Below is a small trained network, with its code and all its weights. Each question gives an input and a target symbol and asks what happens when units are switched off, that is, made to give their printed mean instead of their output.

import numpy as np


def w(rows, s, z=0):
    codes = np.array(rows[::2]) - 128.0
    scale = np.full(codes.shape[1], s)
    scale[-1] = z or s
    return codes * scale


def norm(h):
    return h / np.sqrt((h * h).mean(-1, keepdims=True) + 1e-5)


def f(y):
    return np.maximum(y, 0)


def softmax(a):
    e = np.exp(a - a.max(-1, keepdims=True))
    return e / e.sum(-1, keepdims=True)


def log_softmax(a):
    a = a - a.max(-1, keepdims=True)
    return a - np.log(np.exp(a).sum(-1, keepdims=True))


def net(x, mask):
    ids = ['ΔΛβζξπ'.index(c) for c in x.split()]
    T = len(ids)
    res = E[ids] + P[:T]
    r = norm(res)
    for j in range(2):
        rows = slice(2 * j, 2 * j + 2)
        q, k, v = (r @ M[0][rows].T for M in (Q, K, V))
        z = softmax(np.where(np.tri(T) > 0, q @ k.T / 2**0.5, -1e9)) @ v
        o = O[0][rows]
        res = res + np.where(mask[j], z, o[:, -1]) @ o[:, :-1]
    y = f(norm(res) @ A[0][:, :-1].T + A[0][:, -1])
    res = res + np.where(mask[2:14], y, B[0][:, -1]) @ B[0][:, :-1]
    return log_softmax(norm(res)[-1] @ U[:, :-1].T + U[:, -1])


Q, K, V, O, A, B = {}, {}, {}, {}, {}, {}
E = w([
[117,106,155],'Δ',
[97,226,134],'Λ',
[90,148,4],'β',
[112,147,157],'ζ',
[246,41,15],'ξ',
[160,131,229],'π',
],0.011)
P = w([
[99,138,123],'0',
[50,13,226],'1',
[167,138,109],'2',
[97,2,221],'3',
[174,143,104],'4',
[110,4,207],'5',
[176,146,103],'6',
[122,6,213],'7',
],0.0045)
Q[0] = w([
[101,181,251],'h1',
[208,120,180],'h1',
[29,48,131],'h2',
[52,148,91],'h2',
],0.012)
K[0] = w([
[166,120,150],'h1',
[138,154,181],'h1',
[186,39,94],'h2',
[87,153,10],'h2',
],0.014)
V[0] = w([
[131,198,157],'h1',
[217,20,45],'h1',
[175,99,216],'h2',
[138,1,10],'h2',
],0.0059)
O[0] = w([
[36,138,187,69],'h1',
[81,149,217,254],'h1',
[108,3,52,156],'h2',
[228,146,142,154],'h2',
],0.007,0.00099)
A[0] = w([
[193,153,160,254],'n1',
[115,114,176,128],'n2',
[168,218,81,153],'n3',
[61,28,160,132],'n4',
[131,34,139,66],'n5',
[50,154,42,202],'n6',
[109,145,254,157],'n7',
[196,56,104,200],'n8',
[144,77,109,92],'n9',
[163,19,32,106],'n10',
[217,75,107,192],'n11',
[97,186,112,45],'n12',
],0.0095,0.0034)
B[0] = w([
[113,35,96,194],'n1',
[184,117,142,144],'n2',
[133,140,87,178],'n3',
[101,148,2,176],'n4',
[60,213,96,179],'n5',
[179,94,197,182],'n6',
[154,83,86,173],'n7',
[96,136,190,243],'n8',
[74,142,156,170],'n9',
[142,161,177,254],'n10',
[172,59,169,240],'n11',
[154,147,127,145],'n12',
],0.0089,0.0083)
U = w([
[188,178,62,114],'Δ',
[35,31,76,3],'Λ',
[14,136,204,76],'β',
[69,120,81,123],'ζ',
[169,51,236,150],'ξ',
[124,246,220,157],'π',
],0.011,0.0035)

Each question gives the input, a string of symbols that net reads in full, and the target symbol t.
The units are the heads (2 rows each of Q, K, V and O) and the neurons (one row each of A and B). Each row of codes is followed by its name. A weight is (code - 128) times the scale printed after its matrix; where a second scale follows, it is the last column's (O, A, B and U).
mask holds one flag per unit, heads first, then neurons. A switched-off unit (its flag False) gives its mean, the last column of its rows in O or B, instead of its output. The means were averaged over made-up inputs and are rounded, as every weight is.
A unit's drop is (log p(t) with every unit on - log p(t) with that unit switched off) / (log p(t) with every unit on - log p(t) with every unit switched off).
The circuit of an input: a set's keep is (log p(t) with only the set's units on - log p(t) with every unit switched off) / (log p(t) with every unit on - log p(t) with every unit switched off). Starting from the 12 units with the biggest drops (on a tie, the unit counted first), units are removed one at a time, each time the one whose removal leaves the highest keep (on an exact tie, the one counted first), for as long as the keep stays at least 0.8.
circuit, biggest first: the units of the circuit, biggest drop first
most important unit: the unit with the biggest drop
top k neurons: the k neurons with the biggest drops, biggest first
which heads matter: for each layer, one digit per head in row order, 1 if its drop is at least 0.15 and else 0, layers parted by /
drop of u: that unit's drop, to one decimal
input ξ β Λ ξ Λ Λ, target ξ: circuit, biggest first -> (n7 h2 n10)
input Λ β ζ, target Λ: most important unit -> h2
input Λ β β π ξ Δ, target Λ: which heads matter -> 00
input Λ ξ β Λ β Λ, target Δ: circuit, biggest first -> (n8 n7 h2 n10)
input Λ ξ ξ ζ Δ, target β: top 3 neurons -> (n4 n10 n5)
input ξ Λ Λ Λ ξ ξ Δ, target β: top 2 neurons -> (n5 n4)
input Λ ξ Δ ξ β, target Δ: circuit, biggest first -> (h2 n10)
input ξ Δ ζ Λ ζ ζ Δ ζ, target ζ: top 3 neurons -> (n4 n5 n6)
input Λ ξ β Λ, target ξ: drop of n1 -> 0.6
input ξ ζ β ξ π Λ β Λ, target Δ: drop of n9 -> 0.1
input ξ Δ ξ Λ Λ π, target Λ: drop of n7 -> 0.0
